Here is a tiny trained network, its code and every weight. The questions are about switching its units off for an input and a target symbol, where a switched-off unit gives its printed mean instead of its output.

import numpy as np


def w(rows, s, z=0):
    codes = np.array(rows[::2]) - 128.0
    scale = np.full(codes.shape[1], s)
    scale[-1] = z or s
    return codes * scale


def f(y):
    return y / 2 * (1 + np.tanh(0.7978845608 * (y + 0.044715 * y**3)))


def softmax(a):
    e = np.exp(a - a.max(-1, keepdims=True))
    return e / e.sum(-1, keepdims=True)


def log_softmax(a):
    a = a - a.max(-1, keepdims=True)
    return a - np.log(np.exp(a).sum(-1, keepdims=True))


def net(x, mask):
    ids = ['αβγεζηθλμπστφψω'.index(c) for c in x.split()]
    T = len(ids)
    res = E[ids] + P[:T]
    u = 0
    for l in range(2):
        r = res
        for j in range(2):
            rows = slice(3 * j, 3 * j + 3)
            q, k, v = (r @ M[l][rows].T for M in (Q, K, V))
            z = softmax(np.where(np.tri(T) > 0, q @ k.T / 3**0.5, -1e9)) @ v
            o = O[l][rows]
            res = res + np.where(mask[u + j], z, o[:, -1]) @ o[:, :-1]
        u += 2
        y = f(res @ A[l][:, :-1].T + A[l][:, -1])
        res = res + np.where(mask[u : u + 4], y, B[l][:, -1]) @ B[l][:, :-1]
        u += 4
    return log_softmax(res[-1] @ U[:, :-1].T + U[:, -1])


Q, K, V, O, A, B = {}, {}, {}, {}, {}, {}
E = w([
[111,131,120,140,87,128,78,109,117],'α',
[150,86,155,183,120,119,183,131,63],'β',
[174,196,43,111,147,114,21,114,90],'γ',
[137,148,100,112,255,231,73,98,124],'ε',
[94,139,128,139,136,148,93,167,124],'ζ',
[62,150,189,99,126,154,145,174,138],'η',
[87,132,115,138,42,127,126,91,228],'θ',
[243,81,176,105,133,95,69,142,119],'λ',
[99,144,104,125,102,157,107,111,124],'μ',
[172,84,105,109,111,98,177,123,90],'π',
[112,121,182,120,162,135,81,34,65],'σ',
[141,132,140,160,131,62,85,237,171],'τ',
[172,61,84,156,183,123,185,130,101],'φ',
[125,152,129,164,123,137,79,79,93],'ψ',
[147,44,119,142,90,112,147,136,109],'ω',
],0.023)
P = w([
[132,245,155,152,119,249,177,207,131],'0',
[110,107,111,159,127,180,98,146,119],'1',
[111,93,110,155,139,147,95,137,134],'2',
[112,88,113,147,149,126,100,126,145],'3',
[112,86,114,140,151,110,106,115,150],'4',
[106,91,110,131,153,99,112,115,151],'5',
],0.012)
Q[0] = w([
[1,190,151,107,129,126,110,128,203],'0.h1',
[169,190,143,88,123,130,111,131,150],'0.h1',
[112,69,109,147,56,151,65,133,175],'0.h1',
[123,167,190,139,168,125,26,107,117],'0.h2',
[207,43,124,180,93,165,222,163,139],'0.h2',
[112,26,70,126,160,210,232,121,117],'0.h2',
],0.0097)
K[0] = w([
[2,87,144,136,145,104,93,148,154],'0.h1',
[122,96,138,119,173,105,97,176,168],'0.h1',
[131,98,79,96,86,70,141,134,171],'0.h1',
[120,85,131,139,197,37,98,112,80],'0.h2',
[215,167,164,173,88,164,171,122,143],'0.h2',
[159,223,138,180,134,240,197,141,138],'0.h2',
],0.0075)
V[0] = w([
[127,146,130,120,129,210,114,255,147],'0.h1',
[121,114,128,156,191,154,128,56,112],'0.h1',
[51,125,182,60,147,149,94,141,104],'0.h1',
[111,117,128,155,150,155,124,135,196],'0.h2',
[126,102,138,206,172,159,94,180,93],'0.h2',
[103,95,95,72,71,121,92,123,185],'0.h2',
],0.0084)
O[0] = w([
[138,33,83,130,59,97,103,94,134,255],'0.h1',
[102,88,112,62,178,63,90,154,188,120],'0.h1',
[179,184,186,122,69,110,155,62,148,107],'0.h1',
[168,105,178,124,204,71,62,170,254,211],'0.h2',
[32,175,160,156,151,152,143,122,117,225],'0.h2',
[127,138,133,36,167,136,124,68,129,132],'0.h2',
],0.01,0.0052)
A[0] = w([
[128,91,143,130,89,93,218,138,76,149],'0.n1',
[166,114,151,148,91,78,114,193,103,46],'0.n2',
[125,181,155,142,120,244,131,159,164,138],'0.n3',
[171,123,99,141,119,153,129,147,98,5],'0.n4',
],0.011,0.0023)
B[0] = w([
[165,136,69,135,151,132,206,13,158,211],'0.n1',
[190,92,110,126,169,40,96,119,125,217],'0.n2',
[74,69,99,166,40,176,102,157,12,254],'0.n3',
[215,155,121,62,174,27,115,149,129,158],'0.n4',
],0.011,0.0044)
Q[1] = w([
[109,178,95,78,80,150,23,156,176],'1.h1',
[168,128,104,74,137,104,114,150,113],'1.h1',
[138,152,226,132,105,133,85,91,138],'1.h1',
[136,200,209,67,113,120,94,112,187],'1.h2',
[143,99,186,95,90,116,254,136,89],'1.h2',
[62,71,80,99,69,186,149,103,216],'1.h2',
],0.0085)
K[1] = w([
[70,191,83,123,160,107,106,123,236],'1.h1',
[207,83,131,98,137,125,63,130,113],'1.h1',
[119,134,229,56,154,109,119,28,195],'1.h1',
[36,124,210,28,151,76,159,27,133],'1.h2',
[173,61,178,61,76,98,254,114,89],'1.h2',
[86,153,93,107,55,216,169,152,220],'1.h2',
],0.0064)
V[1] = w([
[161,57,49,72,59,127,135,107,156],'1.h1',
[170,33,53,166,118,119,167,19,141],'1.h1',
[115,127,153,206,42,216,126,179,86],'1.h1',
[146,60,141,60,113,100,191,2,194],'1.h2',
[38,206,58,108,172,130,108,136,204],'1.h2',
[70,101,137,145,79,122,31,80,21],'1.h2',
],0.0059)
O[1] = w([
[179,122,177,209,217,160,94,116,87,204],'1.h1',
[106,143,130,196,135,120,87,82,102,224],'1.h1',
[91,192,149,103,161,99,186,195,22,197],'1.h1',
[72,148,147,114,248,105,105,124,101,89],'1.h2',
[135,130,174,140,94,65,144,103,64,108],'1.h2',
[168,254,191,203,151,204,176,157,154,252],'1.h2',
],0.0081,0.011)
A[1] = w([
[103,173,195,3,197,54,104,116,196,2],'1.n1',
[192,137,105,67,158,138,75,83,202,118],'1.n2',
[56,127,96,119,123,201,41,65,55,125],'1.n3',
[226,51,133,48,240,194,163,117,91,245],'1.n4',
],0.0073,0.0059)
B[1] = w([
[177,57,81,133,175,217,245,126,140,147],'1.n1',
[154,171,65,74,185,156,172,160,75,217],'1.n2',
[164,190,125,113,25,94,119,140,82,255],'1.n3',
[85,114,210,71,63,109,117,94,89,245],'1.n4',
],0.011,0.0081)
U = w([
[164,120,137,139,153,127,147,119,110,77],'α',
[124,113,64,193,175,141,117,106,91,39],'β',
[184,60,124,141,68,156,154,100,130,78],'γ',
[203,105,150,184,136,51,100,172,163,121],'ε',
[152,139,121,163,198,131,127,146,109,55],'ζ',
[116,117,134,159,190,97,91,147,79,45],'η',
[214,68,192,87,124,145,88,148,107,132],'θ',
[129,75,51,144,160,254,150,72,112,99],'λ',
[172,112,156,149,138,106,136,120,102,52],'μ',
[131,105,89,126,104,122,110,96,80,40],'π',
[118,96,86,109,116,91,153,149,96,175],'σ',
[84,184,148,154,235,195,57,65,232,254],'τ',
[105,20,55,158,105,147,113,137,91,158],'φ',
[217,171,44,122,122,89,142,147,128,79],'ψ',
[66,112,187,165,35,155,48,97,104,193],'ω',
],0.0072,0.0067)

Each question gives the input, a string of symbols that net reads in full, and the target symbol t.
The units are the heads (3 rows each of Q, K, V and O) and the neurons (one row each of A and B). Each row of codes is followed by its name. A weight is (code - 128) times the scale printed after its matrix; where a second scale follows, it is the last column's (O, A, B and U).
mask holds one flag per unit, layer by layer, with each layer's heads first. A switched-off unit (its flag False) gives its mean, the last column of its rows in O or B, instead of its output. The means were averaged over made-up inputs and are rounded, as every weight is.
A unit's drop is (log p(t) with every unit on - log p(t) with that unit switched off) / (log p(t) with every unit on - log p(t) with every unit switched off).
The circuit of an input: a set's keep is (log p(t) with only the set's units on - log p(t) with every unit switched off) / (log p(t) with every unit on - log p(t) with every unit switched off). Starting from all 12 units, units are removed one at a time, each time the one whose removal leaves the highest keep (on an exact tie, the one counted first), for as long as the keep stays at least 0.8.
units of the circuit, in order: the units of the circuit, biggest drop first
unit that matters most: the unit with the biggest drop
k most important neurons: the k neurons with the biggest drops, biggest first
input ζ θ φ, target ζ: units of the circuit, in order	0.h1; 1.h1; 0.n3; 1.h2
input η σ α σ β, target η: units of the circuit, in order	0.h1; 1.h1; 0.n3; 1.h2
input τ π η ζ α φ, target τ: most important neuron	0.n2
input φ σ φ, target φ: units of the circuit, in order	0.h1; 1.h2
input τ γ θ π γ ω, target τ: 2 most important neurons	0.n2; 0.n3
input γ γ η θ θ ε, target ω: 2 most important neurons	0.n4; 1.n3
input θ θ μ θ γ, target ψ: 2 most important neurons	0.n3; 1.n2
input ψ θ α φ, target ψ: units of the circuit, in order	1.h2; 0.n3; 1.h1
input ε ε θ φ, target ε: units of the circuit, in order	0.h1; 0.h2; 0.n2
input ε β λ ε ε, target λ: units of the circuit, in order	1.n1; 0.n3; 0.h1; 1.h2
input φ τ γ, target ψ: units of the circuit, in order	0.n3; 1.h1; 1.n2
input ψ ε ψ ζ θ ω, target ψ: 4 most important neurons	0.n3; 0.n1; 1.n4; 0.n2
input θ η ε μ φ μ, target τ: 3 most important neurons	0.n3; 1.n4; 1.n3
input φ σ φ σ, target τ: units of the circuit, in order	0.h1
input η η θ λ θ ω, target η: 2 most important neurons	0.n3; 0.n2
input σ λ σ β, target σ: 3 most important neurons	0.n3; 0.n1; 1.n4
input γ θ λ θ, target τ: units of the circuit, in order	0.h2; 1.h1
input λ φ η π, target λ: 2 most important neurons	0.n1; 0.n3
input ω π σ π, target ω: 3 most important neurons	1.n4; 0.n1; 1.n3
input λ τ φ, target λ: 3 most important neurons	0.n1; 0.n2; 1.n2
input ω σ σ ε, target ω: unit that matters most	0.n3
input ε λ ε ε, target λ: units of the circuit, in order	0.n3; 1.h2
